Below are the code and all the weights of a small trained network. Each question names an input and a class and asks about switching units off, where a switched-off unit gives its printed mean instead of its output.

import numpy as np


def w(rows, s, z=0):
    codes = np.array(rows[::2]) - 128.0
    scale = np.full(codes.shape[1], s)
    scale[-1] = z or s
    return codes * scale


def norm(h):
    return h / np.sqrt((h * h).mean(-1, keepdims=True) + 1e-5)


def f(y):
    return np.maximum(y, 0)


def log_softmax(a):
    a = a - a.max(-1, keepdims=True)
    return a - np.log(np.exp(a).sum(-1, keepdims=True))


def net(x, mask):
    res = np.array(x, float).reshape(1, 8) / 4 @ E
    u = 0
    for l in range(2):
        y = f(norm(res) @ A[l][:, :-1].T + A[l][:, -1])
        res = res + np.where(mask[u : u + 11], y, B[l][:, -1]) @ B[l][:, :-1]
        u += 11
    return log_softmax(norm(res)[-1] @ U[:, :-1].T + U[:, -1])


A, B = {}, {}
E = w([
[118,97,100,103,95,197,108,113,117,83,97,58],'x0',
[85,153,201,74,84,88,107,74,145,81,43,82],'x1',
[148,197,116,71,140,131,163,102,100,162,97,191],'x2',
[89,136,167,146,68,112,188,56,135,81,135,114],'x3',
[179,123,137,187,74,55,185,39,181,140,213,148],'x4',
[52,89,216,146,236,44,107,157,113,140,71,103],'x5',
[126,151,2,3,156,40,192,212,174,214,171,222],'x6',
[178,174,161,198,74,134,18,176,32,141,135,217],'x7',
],0.0057)
A[0] = w([
[98,154,121,155,188,180,65,183,27,119,85,70,47],'L0N1',
[39,145,165,52,158,137,147,94,189,25,61,44,24],'L0N2',
[199,134,135,148,43,254,175,129,133,64,197,168,104],'L0N3',
[150,161,128,45,147,67,160,157,124,187,197,149,117],'L0N4',
[156,174,146,137,124,79,137,108,111,152,159,214,3],'L0N5',
[129,131,166,62,181,199,103,199,64,153,117,73,82],'L0N6',
[70,136,147,145,151,136,159,101,170,107,76,71,79],'L0N7',
[136,106,139,158,139,76,141,117,98,97,154,30,88],'L0N8',
[148,103,96,11,161,107,177,205,139,229,111,142,34],'L0N9',
[153,175,162,120,152,42,175,14,104,155,178,201,116],'L0N10',
[109,147,219,105,87,169,43,156,110,89,89,125,93],'L0N11',
],0.0064,0.0042)
B[0] = w([
[154,54,99,129,66,153,96,170,73,140,65,194,239],'L0N1',
[67,89,229,67,111,187,253,70,147,75,106,110,235],'L0N2',
[199,158,113,147,122,100,125,79,105,128,150,104,249],'L0N3',
[86,182,102,159,175,86,134,127,183,139,57,161,241],'L0N4',
[56,201,175,97,58,122,206,30,102,128,43,226,166],'L0N5',
[78,121,77,120,124,196,159,126,18,159,84,202,223],'L0N6',
[120,24,151,71,117,89,133,55,92,149,127,101,188],'L0N7',
[100,93,113,112,142,75,104,164,132,174,127,72,172],'L0N8',
[114,165,85,80,164,88,106,168,157,135,220,135,253],'L0N9',
[85,110,106,206,85,151,194,177,139,108,100,185,214],'L0N10',
[152,87,171,181,189,49,61,136,140,175,123,88,250],'L0N11',
],0.007,0.0054)
A[1] = w([
[128,144,222,139,133,155,105,118,133,120,115,68,112],'L1N1',
[151,95,97,126,187,254,57,192,87,113,111,197,71],'L1N2',
[122,180,88,40,196,100,126,167,189,142,149,154,45],'L1N3',
[55,87,183,20,169,154,197,34,131,108,50,53,50],'L1N4',
[176,115,113,120,136,149,106,80,132,103,190,154,66],'L1N5',
[138,152,131,140,116,106,94,99,118,200,160,173,79],'L1N6',
[217,204,61,153,74,168,120,95,132,85,202,66,2],'L1N7',
[39,90,138,132,187,123,143,191,171,172,185,121,72],'L1N8',
[113,165,62,50,157,133,143,173,209,159,121,151,40],'L1N9',
[129,87,152,119,130,84,91,80,133,102,77,94,77],'L1N10',
[83,125,119,116,103,113,130,138,210,119,99,190,120],'L1N11',
],0.0086,0.0037)
B[1] = w([
[108,164,98,100,93,137,74,198,156,98,177,138,177],'L1N1',
[162,85,114,41,162,109,79,91,120,159,73,180,225],'L1N2',
[65,177,40,113,154,110,66,194,167,205,255,94,221],'L1N3',
[87,112,126,65,80,198,149,115,180,62,150,153,254],'L1N4',
[142,161,102,132,186,140,156,85,79,119,132,117,144],'L1N5',
[91,129,108,119,107,136,172,132,129,111,102,96,170],'L1N6',
[191,163,173,102,135,181,163,79,154,214,136,53,174],'L1N7',
[198,109,134,118,162,86,209,149,113,119,124,78,187],'L1N8',
[84,191,100,106,180,94,64,198,120,115,190,79,222],'L1N9',
[115,151,133,143,124,138,123,172,131,95,163,103,180],'L1N10',
[118,154,110,134,157,166,102,120,112,121,103,155,190],'L1N11',
],0.0098,0.0091)
U = w([
[86,204,48,92,183,80,124,218,162,169,213,144,195],'0',
[63,60,172,66,47,202,170,119,194,25,156,111,196],'1',
[137,111,197,208,67,77,32,204,122,83,162,75,41],'2',
[111,182,134,209,56,87,203,118,145,136,76,254,105],'3',
[160,38,145,175,171,56,215,166,158,122,153,86,2],'4',
[183,45,121,96,131,135,40,159,60,165,39,200,165],'5',
[243,169,136,165,79,170,166,43,133,186,171,60,106],'6',
],0.012,0.0026)

Each question gives the input, the list of numbers given to net, and the class t.
The units are the neurons (one row each of A and B). Each row of codes is followed by its name. A weight is (code - 128) times the scale printed after its matrix; where a second scale follows, it is the last column's (A, B and U).
mask holds one flag per neuron, layer by layer. A switched-off neuron (its flag False) gives its mean, the last column of its row in B, instead of its output. The means were averaged over made-up inputs and are rounded, as every weight is.
A unit's drop is (log p(t) with every unit on - log p(t) with that unit switched off) / (log p(t) with every unit on - log p(t) with every unit switched off).
The circuit of an input: a set's keep is (log p(t) with only the set's units on - log p(t) with every unit switched off) / (log p(t) with every unit on - log p(t) with every unit switched off). Starting from the 12 units with the biggest drops (on a tie, the unit counted first), units are removed one at a time, each time the one whose removal leaves the highest keep (on an exact tie, the one counted first), for as long as the keep stays at least 0.8.
circuit, biggest first: the units of the circuit, biggest drop first
unit that matters most: the unit with the biggest drop
k most important neurons of layer l: the k neurons of layer l with the biggest drops, biggest first
drop of u: that unit's drop, to one decimal
input [-6,4,5,-6,-5,-6,1,7], class 5: circuit, biggest first => (L1N2)
input [-2,6,5,-2,4,-3,1,-1], class 3: circuit, biggest first => (L0N10 L1N3)
input [-1,-8,-7,-2,-4,4,-6,-5], class 5: circuit, biggest first => (L0N1 L1N2)
input [7,8,-8,-4,4,4,8,-6], class 1: 2 most important neurons of layer 0 => (L0N2 L0N7)
input [6,-3,-6,6,2,-5,0,-4], class 6: circuit, biggest first => (L0N3 L1N7)
input [5,-6,8,6,-1,0,-3,6], class 6: 2 most important neurons of layer 0 => (L0N3 L0N6)
input [-7,7,4,1,7,8,-2,1], class 3: 2 most important neurons of layer 0 => (L0N10 L0N2)
input [-5,0,8,2,-2,0,-8,4], class 5: 2 most important neurons of layer 0 => (L0N1 L0N2)
input [4,7,-3,-2,6,8,-6,3], class 1: 3 most important neurons of layer 1 => (L1N4 L1N9 L1N3)
input [-3,-4,-5,-2,-6,4,-7,-4], class 5: 2 most important neurons of layer 0 => (L0N1 L0N6)
input [4,-6,-7,-4,7,4,1,5], class 4: 2 most important neurons of layer 1 => (L1N3 L1N9)
input [2,-7,-2,-5,-6,6,-7,-6], class 5: 2 most important neurons of layer 0 => (L0N1 L0N6)
input [3,-5,-5,5,8,8,-1,6], class 4: drop of L0N3 => 0.2
input [-3,-1,-8,-8,-1,-6,-3,5], class 5: unit that matters most => L1N2
input [-3,-8,7,-4,-2,-5,-4,6], class 5: drop of L1N2 => 0.6
input [-7,1,6,7,-4,0,2,-7], class 1: drop of L0N2 => 1.4
input [0,-7,-3,2,5,-4,6,7], class 3: 3 most important neurons of layer 0 => (L0N5 L0N9 L0N10)
input [3,-5,8,7,2,3,-7,2], class 2: 2 most important neurons of layer 1 => (L1N4 L1N1)
